Here is a tiny trained network, its code and every weight. The questions are about switching its units off for an input and a class, where a switched-off unit gives its printed mean instead of its output.

import numpy as np


def w(rows, s, z=0):
    codes = np.array(rows[::2]) - 128.0
    scale = np.full(codes.shape[1], s)
    scale[-1] = z or s
    return codes * scale


def f(y):
    return np.maximum(y, 0)


def log_softmax(a):
    a = a - a.max(-1, keepdims=True)
    return a - np.log(np.exp(a).sum(-1, keepdims=True))


def net(x, mask):
    res = np.array(x, float).reshape(1, 8) / 4 @ E
    y = f(res @ A[0][:, :-1].T + A[0][:, -1])
    res = res + np.where(mask, y, B[0][:, -1]) @ B[0][:, :-1]
    return log_softmax(res[-1] @ U[:, :-1].T + U[:, -1])


A, B = {}, {}
E = w([
[82,254,127],'x0',
[39,89,194],'x1',
[35,79,24],'x2',
[127,129,129],'x3',
[127,129,129],'x4',
[128,128,128],'x5',
[129,129,128],'x6',
[128,127,128],'x7',
],0.0081)
A[0] = w([
[147,132,133,59],'n0',
[171,138,153,55],'n1',
[148,147,94,38],'n2',
[175,20,145,63],'n3',
[110,119,82,91],'n4',
[159,136,208,69],'n5',
[128,131,136,20],'n6',
[106,128,80,70],'n7',
[165,139,165,126],'n8',
[132,131,141,99],'n9',
[204,11,99,69],'n10',
[97,127,43,87],'n11',
[110,194,126,80],'n12',
[159,126,158,75],'n13',
[67,166,165,89],'n14',
[109,171,123,72],'n15',
[156,130,88,65],'n16',
[108,206,111,80],'n17',
[120,184,115,109],'n18',
[234,183,11,43],'n19',
[148,122,109,66],'n20',
[124,121,133,40],'n21',
[120,193,103,101],'n22',
[113,199,112,95],'n23',
[154,130,155,73],'n24',
[150,142,148,143],'n25',
[167,148,81,109],'n26',
[14,89,250,3],'n27',
[215,174,226,108],'n28',
[99,127,30,118],'n29',
[107,113,70,86],'n30',
[220,161,38,59],'n31',
[108,117,83,113],'n32',
[155,137,134,64],'n33',
[120,122,150,95],'n34',
[102,115,81,105],'n35',
[121,159,118,132],'n36',
[122,206,108,118],'n37',
[89,205,124,70],'n38',
[108,125,79,97],'n39',
[114,123,105,38],'n40',
[73,87,62,103],'n41',
],0.014,0.0059)
B[0] = w([
[112,143,131,131],'n0',
[107,159,123,153],'n1',
[115,131,155,138],'n2',
[140,76,62,217],'n3',
[152,155,121,167],'n4',
[140,174,124,188],'n5',
[139,137,65,128],'n6',
[138,152,109,162],'n7',
[134,161,112,178],'n8',
[129,133,132,133],'n9',
[97,63,51,234],'n10',
[125,177,119,202],'n11',
[128,106,88,179],'n12',
[112,151,117,151],'n13',
[135,84,118,187],'n14',
[126,114,105,156],'n15',
[135,117,143,146],'n16',
[113,97,90,190],'n17',
[145,110,95,177],'n18',
[146,86,239,224],'n19',
[146,126,126,134],'n20',
[137,131,87,128],'n21',
[113,97,104,183],'n22',
[117,105,87,188],'n23',
[128,148,122,146],'n24',
[120,149,119,165],'n25',
[155,123,157,169],'n26',
[153,82,253,234],'n27',
[111,225,110,255],'n28',
[100,181,121,222],'n29',
[125,162,132,179],'n30',
[155,93,199,202],'n31',
[122,157,127,175],'n32',
[121,148,129,137],'n33',
[141,126,132,138],'n34',
[120,161,128,178],'n35',
[121,118,111,161],'n36',
[135,101,86,201],'n37',
[118,93,87,193],'n38',
[129,155,123,170],'n39',
[155,147,117,134],'n40',
[127,194,136,225],'n41',
],0.054,0.0083)
U = w([
[93,155,63,55],'0',
[89,1,10,107],'1',
[126,36,166,252],'2',
],0.0061,0.0037)

Each question gives the input, the list of numbers given to net, and the class t.
The units are the neurons (one row each of A and B). Each row of codes is followed by its name. A weight is (code - 128) times the scale printed after its matrix; where a second scale follows, it is the last column's (A, B and U).
mask holds one flag per neuron, in row order. A switched-off neuron (its flag False) gives its mean, the last column of its row in B, instead of its output. The means were averaged over made-up inputs and are rounded, as every weight is.
A unit's drop is (log p(t) with every unit on - log p(t) with that unit switched off) / (log p(t) with every unit on - log p(t) with every unit switched off).
The circuit of an input: a set's keep is (log p(t) with only the set's units on - log p(t) with every unit switched off) / (log p(t) with every unit on - log p(t) with every unit switched off). Starting from the 12 units with the biggest drops (on a tie, the unit counted first), units are removed one at a time, each time the one whose removal leaves the highest keep (on an exact tie, the one counted first), for as long as the keep stays at least 0.8.
units of the circuit, in order: the units of the circuit, biggest drop first
most important unit: the unit with the biggest drop
k most important neurons: the k neurons with the biggest drops, biggest first
drop when u is switched off: that unit's drop, to one decimal
input [6,-7,5,5,-5,4,-2,-6], class 2: most important unit => n19
input [-4,7,-6,-8,2,2,5,-5], class 2: 3 most important neurons => [n27 n29 n41]
input [5,-8,-7,6,-2,-6,-7,1], class 2: 2 most important neurons => [n19 n31]
input [-6,6,-7,-2,-4,-8,4,4], class 0: 3 most important neurons => [n28 n5 n19]
input [-4,-7,7,3,-7,7,-2,5], class 0: 4 most important neurons => [n29 n27 n11 n41]
input [-7,-2,7,-6,3,2,-5,2], class 0: 4 most important neurons => [n41 n29 n11 n30]
input [3,-3,-1,-3,-3,4,0,-3], class 1: 2 most important neurons => [n27 n37]
input [6,6,4,-2,7,-4,1,3], class 1: 2 most important neurons => [n19 n38]
input [8,0,7,-3,-7,5,-1,-4], class 1: 3 most important neurons => [n28 n38 n17]
input [2,-3,2,0,-5,8,-8,4], class 2: 2 most important neurons => [n28 n10]
input [-4,-5,5,5,8,0,-7,1], class 0: 4 most important neurons => [n27 n29 n41 n11]
input [-3,-7,7,-5,-1,2,-3,8], class 0: 3 most important neurons => [n29 n27 n11]
input [-4,5,-4,-4,-4,8,-2,-2], class 2: 2 most important neurons => [n27 n29]
input [-3,8,-4,-3,4,1,1,-5], class 2: units of the circuit, in order => [n27]
input [5,2,-4,7,-7,1,0,-7], class 1: drop when n41 is switched off => 0.2
input [5,-1,-1,8,4,5,4,6], class 1: drop when n31 is switched off => 0.0
input [-2,-5,6,-2,-4,-4,-8,-2], class 0: drop when n27 is switched off => 0.4
